Below is a small trained network, with its code and all its weights. Each question gives an input and a class and asks what happens when units are switched off, that is, made to give their printed mean instead of their output.

import numpy as np


def w(rows, s, z=0):
    codes = np.array(rows[::2]) - 128.0
    scale = np.full(codes.shape[1], s)
    scale[-1] = z or s
    return codes * scale


def f(y):
    return np.maximum(y, 0)


def log_softmax(a):
    a = a - a.max(-1, keepdims=True)
    return a - np.log(np.exp(a).sum(-1, keepdims=True))


def net(x, mask):
    res = np.array(x, float).reshape(1, 5) / 4 @ E
    y = f(res @ A[0][:, :-1].T + A[0][:, -1])
    res = res + np.where(mask, y, B[0][:, -1]) @ B[0][:, :-1]
    return log_softmax(res[-1] @ U[:, :-1].T + U[:, -1])


A, B = {}, {}
E = w([
[226,211,108],'x0',
[76,163,2],'x1',
[127,128,127],'x2',
[185,36,80],'x3',
[128,129,128],'x4',
],0.0055)
A[0] = w([
[148,121,171,48],'n0',
[86,101,143,51],'n1',
[91,187,162,63],'n2',
[159,104,189,19],'n3',
[119,154,152,65],'n4',
[83,202,169,31],'n5',
[198,185,118,52],'n6',
[74,99,145,86],'n7',
[55,235,187,24],'n8',
[173,70,93,46],'n9',
[78,93,139,36],'n10',
[199,52,98,72],'n11',
[121,131,113,74],'n12',
[97,107,134,70],'n13',
[101,146,53,2],'n14',
[107,140,80,39],'n15',
[190,120,133,29],'n16',
[162,152,119,62],'n17',
[98,142,63,6],'n18',
[128,127,125,147],'n19',
[128,126,123,157],'n20',
[166,78,102,50],'n21',
[46,73,141,64],'n22',
[158,115,187,9],'n23',
[153,114,185,15],'n24',
[128,121,115,203],'n25',
[185,31,70,59],'n26',
[128,106,121,63],'n27',
[158,93,107,91],'n28',
[159,87,104,62],'n29',
[103,149,73,45],'n30',
[97,156,25,64],'n31',
[172,165,115,41],'n32',
[180,167,114,26],'n33',
[87,153,31,73],'n34',
[184,91,235,53],'n35',
[247,224,111,37],'n36',
[105,115,137,55],'n37',
[65,85,141,13],'n38',
[171,75,96,45],'n39',
[31,44,163,30],'n40',
[107,143,68,50],'n41',
[161,114,223,44],'n42',
[150,115,180,26],'n43',
],0.012,0.0089)
B[0] = w([
[158,105,188,131],'n0',
[124,68,99,131],'n1',
[62,170,142,150],'n2',
[179,129,206,135],'n3',
[91,140,133,129],'n4',
[36,189,143,147],'n5',
[126,60,72,160],'n6',
[120,92,90,149],'n7',
[2,206,154,176],'n8',
[62,165,130,138],'n9',
[129,72,90,132],'n10',
[48,190,137,165],'n11',
[130,108,149,128],'n12',
[131,83,106,130],'n13',
[199,102,216,136],'n14',
[169,103,179,131],'n15',
[105,38,120,132],'n16',
[126,88,84,131],'n17',
[201,89,220,132],'n18',
[145,143,118,160],'n19',
[156,153,111,177],'n20',
[76,164,135,134],'n21',
[108,58,74,163],'n22',
[195,105,229,131],'n23',
[167,111,219,131],'n24',
[211,205,78,254],'n25',
[2,157,166,170],'n26',
[105,119,135,128],'n27',
[92,155,133,140],'n28',
[85,154,138,133],'n29',
[128,110,201,139],'n30',
[151,81,216,190],'n31',
[111,60,76,134],'n32',
[124,57,59,133],'n33',
[150,81,224,192],'n34',
[188,87,228,193],'n35',
[75,6,26,205],'n36',
[124,95,115,128],'n37',
[131,29,63,133],'n38',
[68,167,136,136],'n39',
[84,39,46,168],'n40',
[160,90,184,142],'n41',
[149,98,215,169],'n42',
[169,107,210,130],'n43',
],0.035,0.0052)
U = w([
[212,73,253,51],'0',
[140,37,27,41],'1',
[178,163,120,255],'2',
[59,218,158,32],'3',
[208,156,123,231],'4',
],0.0035,0.009)

Each question gives the input, the list of numbers given to net, and the class t.
The units are the neurons (one row each of A and B). Each row of codes is followed by its name. A weight is (code - 128) times the scale printed after its matrix; where a second scale follows, it is the last column's (A, B and U).
mask holds one flag per neuron, in row order. A switched-off neuron (its flag False) gives its mean, the last column of its row in B, instead of its output. The means were averaged over made-up inputs and are rounded, as every weight is.
A unit's drop is (log p(t) with every unit on - log p(t) with that unit switched off) / (log p(t) with every unit on - log p(t) with every unit switched off).
The circuit of an input: a set's keep is (log p(t) with only the set's units on - log p(t) with every unit switched off) / (log p(t) with every unit on - log p(t) with every unit switched off). Starting from the 12 units with the biggest drops (on a tie, the unit counted first), units are removed one at a time, each time the one whose removal leaves the highest keep (on an exact tie, the one counted first), for as long as the keep stays at least 0.8.
units of the circuit, in order: the units of the circuit, biggest drop first
most important unit: the unit with the biggest drop
top k neurons: the k neurons with the biggest drops, biggest first
drop of u: that unit's drop, to one decimal
input [7,-2,2,8,5], class 3: top 2 neurons -> (n11, n26)
input [-7,-1,6,7,2], class 1: most important unit -> n40
input [-7,2,5,-8,-3], class 3: top 4 neurons -> (n8, n36, n5, n2)
input [-7,1,-7,7,5], class 1: top 2 neurons -> (n40, n22)
input [7,-4,4,7,6], class 1: top 3 neurons -> (n36, n6, n16)
input [-2,7,5,3,-2], class 0: units of the circuit, in order -> (n34, n31)
input [7,6,2,-7,3], class 1: top 2 neurons -> (n36, n6)
input [-8,8,0,5,-7], class 0: top 2 neurons -> (n34, n31)
input [5,-2,3,-7,5], class 3: top 3 neurons -> (n8, n5, n2)
input [-7,-6,-7,1,4], class 1: top 2 neurons -> (n40, n22)
input [-3,-8,0,6,3], class 0: top 2 neurons -> (n35, n42)
input [-7,8,-2,-1,-3], class 0: top 2 neurons -> (n34, n31)
input [-2,5,0,6,5], class 3: top 3 neurons -> (n26, n11, n35)
input [7,4,4,-6,-3], class 1: top 2 neurons -> (n36, n6)
input [-2,2,-6,8,-5], class 3: most important unit -> n26
input [3,-4,3,-7,2], class 3: top 3 neurons -> (n8, n5, n2)
input [1,4,3,-7,1], class 3: drop of n8 -> 0.5
input [4,8,2,4,-3], class 0: drop of n5 -> 0.0
input [-3,-8,1,0,5], class 0: drop of n35 -> 0.1
input [-7,8,8,-1,-2], class 0: most important unit -> n34
input [5,-4,0,-1,5], class 1: drop of n34 -> 0.1
